Here is a tiny trained network, its code and every weight. The questions are about switching its units off for an input and a class, where a switched-off unit gives its printed mean instead of its output.

import numpy as np


def w(rows, s, z=0):
    codes = np.array(rows[::2]) - 128.0
    scale = np.full(codes.shape[1], s)
    scale[-1] = z or s
    return codes * scale


def norm(h):
    return h / np.sqrt((h * h).mean(-1, keepdims=True) + 1e-5)


def f(y):
    return np.maximum(y, 0)


def log_softmax(a):
    a = a - a.max(-1, keepdims=True)
    return a - np.log(np.exp(a).sum(-1, keepdims=True))


def net(x, mask):
    res = np.array(x, float).reshape(1, 8) / 4 @ E
    u = 0
    for l in range(2):
        y = f(norm(res) @ A[l][:, :-1].T + A[l][:, -1])
        res = res + np.where(mask[u : u + 13], y, B[l][:, -1]) @ B[l][:, :-1]
        u += 13
    return log_softmax(norm(res)[-1] @ U[:, :-1].T + U[:, -1])


A, B = {}, {}
E = w([
[127,131,130,123,131,130],'x0',
[125,134,130,128,127,128],'x1',
[129,125,125,129,127,126],'x2',
[131,159,57,219,146,233],'x3',
[125,131,128,133,125,126],'x4',
[119,142,135,122,130,133],'x5',
[117,91,254,183,152,158],'x6',
[80,112,99,158,217,86],'x7',
],0.0074)
A[0] = w([
[119,161,105,143,193,87,134],'0.n1',
[90,55,94,159,93,109,60],'0.n2',
[85,105,103,179,135,255,4],'0.n3',
[197,213,76,137,170,161,167],'0.n4',
[158,203,34,137,141,154,97],'0.n5',
[123,93,249,113,148,92,101],'0.n6',
[110,81,104,102,113,97,63],'0.n7',
[135,182,58,42,116,47,231],'0.n8',
[131,117,137,115,110,122,105],'0.n9',
[77,156,181,138,162,162,148],'0.n10',
[95,126,112,154,219,79,183],'0.n11',
[178,40,174,151,185,175,20],'0.n12',
[126,110,159,187,118,116,134],'0.n13',
],0.01,0.0032)
B[0] = w([
[127,83,83,177,120,189,178],'0.n1',
[138,135,114,109,128,163,136],'0.n2',
[188,216,127,120,202,63,216],'0.n3',
[67,127,121,157,84,128,202],'0.n4',
[57,66,115,71,47,162,206],'0.n5',
[92,93,131,82,96,156,224],'0.n6',
[104,190,151,148,132,113,154],'0.n7',
[200,197,154,180,227,122,254],'0.n8',
[168,109,78,156,115,139,142],'0.n9',
[157,130,106,105,141,115,185],'0.n10',
[1,140,152,123,186,42,212],'0.n11',
[105,187,147,123,126,103,182],'0.n12',
[173,125,177,111,144,78,173],'0.n13',
],0.0083,0.0081)
A[1] = w([
[81,155,146,100,123,76,254],'1.n1',
[144,82,109,151,106,209,144],'1.n2',
[158,165,162,142,157,127,235],'1.n3',
[233,182,169,132,103,163,15],'1.n4',
[166,157,112,123,7,163,64],'1.n5',
[83,171,146,140,136,163,125],'1.n6',
[78,28,120,124,155,124,54],'1.n7',
[162,159,82,160,138,108,141],'1.n8',
[87,110,140,90,64,110,157],'1.n9',
[109,117,68,126,109,132,148],'1.n10',
[193,36,184,86,45,197,68],'1.n11',
[122,128,172,205,139,154,123],'1.n12',
[227,167,135,153,143,128,211],'1.n13',
],0.013,0.0034)
B[1] = w([
[164,138,115,151,111,178,254],'1.n1',
[130,206,140,120,168,98,147],'1.n2',
[154,114,42,179,167,115,244],'1.n3',
[161,56,62,49,2,84,227],'1.n4',
[141,204,214,86,166,144,189],'1.n5',
[185,76,124,93,111,76,187],'1.n6',
[143,136,182,99,17,118,172],'1.n7',
[145,70,213,99,156,137,197],'1.n8',
[120,108,199,163,160,178,184],'1.n9',
[115,115,120,171,74,159,167],'1.n10',
[147,74,14,178,203,166,186],'1.n11',
[194,147,62,85,131,61,163],'1.n12',
[62,128,151,99,54,91,249],'1.n13',
],0.0093,0.0084)
U = w([
[214,130,78,34,52,59,253],'0',
[127,178,103,159,248,39,203],'1',
[193,22,136,100,169,219,5],'2',
[68,85,249,94,144,100,77],'3',
[139,231,147,75,74,238,38],'4',
[22,136,59,173,76,147,99],'5',
],0.017,0.0029)

Each question gives the input, the list of numbers given to net, and the class t.
The units are the neurons (one row each of A and B). Each row of codes is followed by its name. A weight is (code - 128) times the scale printed after its matrix; where a second scale follows, it is the last column's (A, B and U).
mask holds one flag per neuron, layer by layer. A switched-off neuron (its flag False) gives its mean, the last column of its row in B, instead of its output. The means were averaged over made-up inputs and are rounded, as every weight is.
A unit's drop is (log p(t) with every unit on - log p(t) with that unit switched off) / (log p(t) with every unit on - log p(t) with every unit switched off).
The circuit of an input: a set's keep is (log p(t) with only the set's units on - log p(t) with every unit switched off) / (log p(t) with every unit on - log p(t) with every unit switched off). Starting from the 12 units with the biggest drops (on a tie, the unit counted first), units are removed one at a time, each time the one whose removal leaves the highest keep (on an exact tie, the one counted first), for as long as the keep stays at least 0.8.
units of the circuit, in order: the units of the circuit, biggest drop first
unit that matters most: the unit with the biggest drop
top k neurons: the k neurons with the biggest drops, biggest first
top k neurons in layer l: the k neurons of layer l with the biggest drops, biggest first
drop of u: that unit's drop, to one decimal
input [-8,3,-2,-8,-1,-6,1,4], class 3: unit that matters most	0.n6
input [4,8,-1,7,-7,-3,-4,-8], class 4: top 2 neurons	[0.n5, 1.n5]
input [0,-5,-6,2,-6,-6,0,-1], class 4: top 2 neurons in layer 0	[0.n8, 0.n5]
input [1,6,-8,4,-7,-2,0,8], class 5: top 3 neurons in layer 0	[0.n8, 0.n5, 0.n1]
input [6,-3,5,5,-2,-3,0,-6], class 4: top 4 neurons in layer 0	[0.n8, 0.n5, 0.n4, 0.n13]
input [-5,-6,-1,0,-2,0,1,4], class 3: top 3 neurons in layer 0	[0.n8, 0.n11, 0.n3]
input [5,6,-4,7,6,-1,-6,-2], class 4: top 2 neurons	[1.n5, 0.n11]
input [6,7,-3,-4,8,2,1,-5], class 2: top 3 neurons	[0.n3, 0.n6, 1.n11]
input [4,6,2,-7,6,-1,4,0], class 2: top 2 neurons	[1.n11, 0.n11]
input [-8,-2,3,3,0,6,-8,8], class 5: top 2 neurons in layer 0	[0.n5, 0.n3]
input [-8,7,0,0,0,8,-4,2], class 1: top 2 neurons	[0.n8, 1.n4]
input [-2,5,-3,2,6,2,-5,-1], class 4: top 2 neurons	[0.n5, 0.n11]
input [3,-1,-6,-7,4,-7,1,-7], class 2: top 2 neurons in layer 1	[1.n11, 1.n9]
input [3,-8,7,7,-1,-1,-5,8], class 5: units of the circuit, in order	[0.n5]
input [4,-5,3,6,0,-7,-1,5], class 5: top 2 neurons	[0.n8, 0.n5]
input [-7,6,-1,1,-3,8,-5,-3], class 4: drop of 0.n5	1.5
input [-7,-1,0,-5,-5,-1,2,-5], class 2: drop of 1.n11	0.2
input [8,-4,-5,-7,5,4,4,-8], class 2: drop of 1.n11	0.3
input [4,6,0,7,-5,7,5,2], class 1: top 2 neurons	[1.n4, 0.n3]
input [2,-4,4,-2,7,-3,-6,1], class 1: units of the circuit, in order	[0.n8]
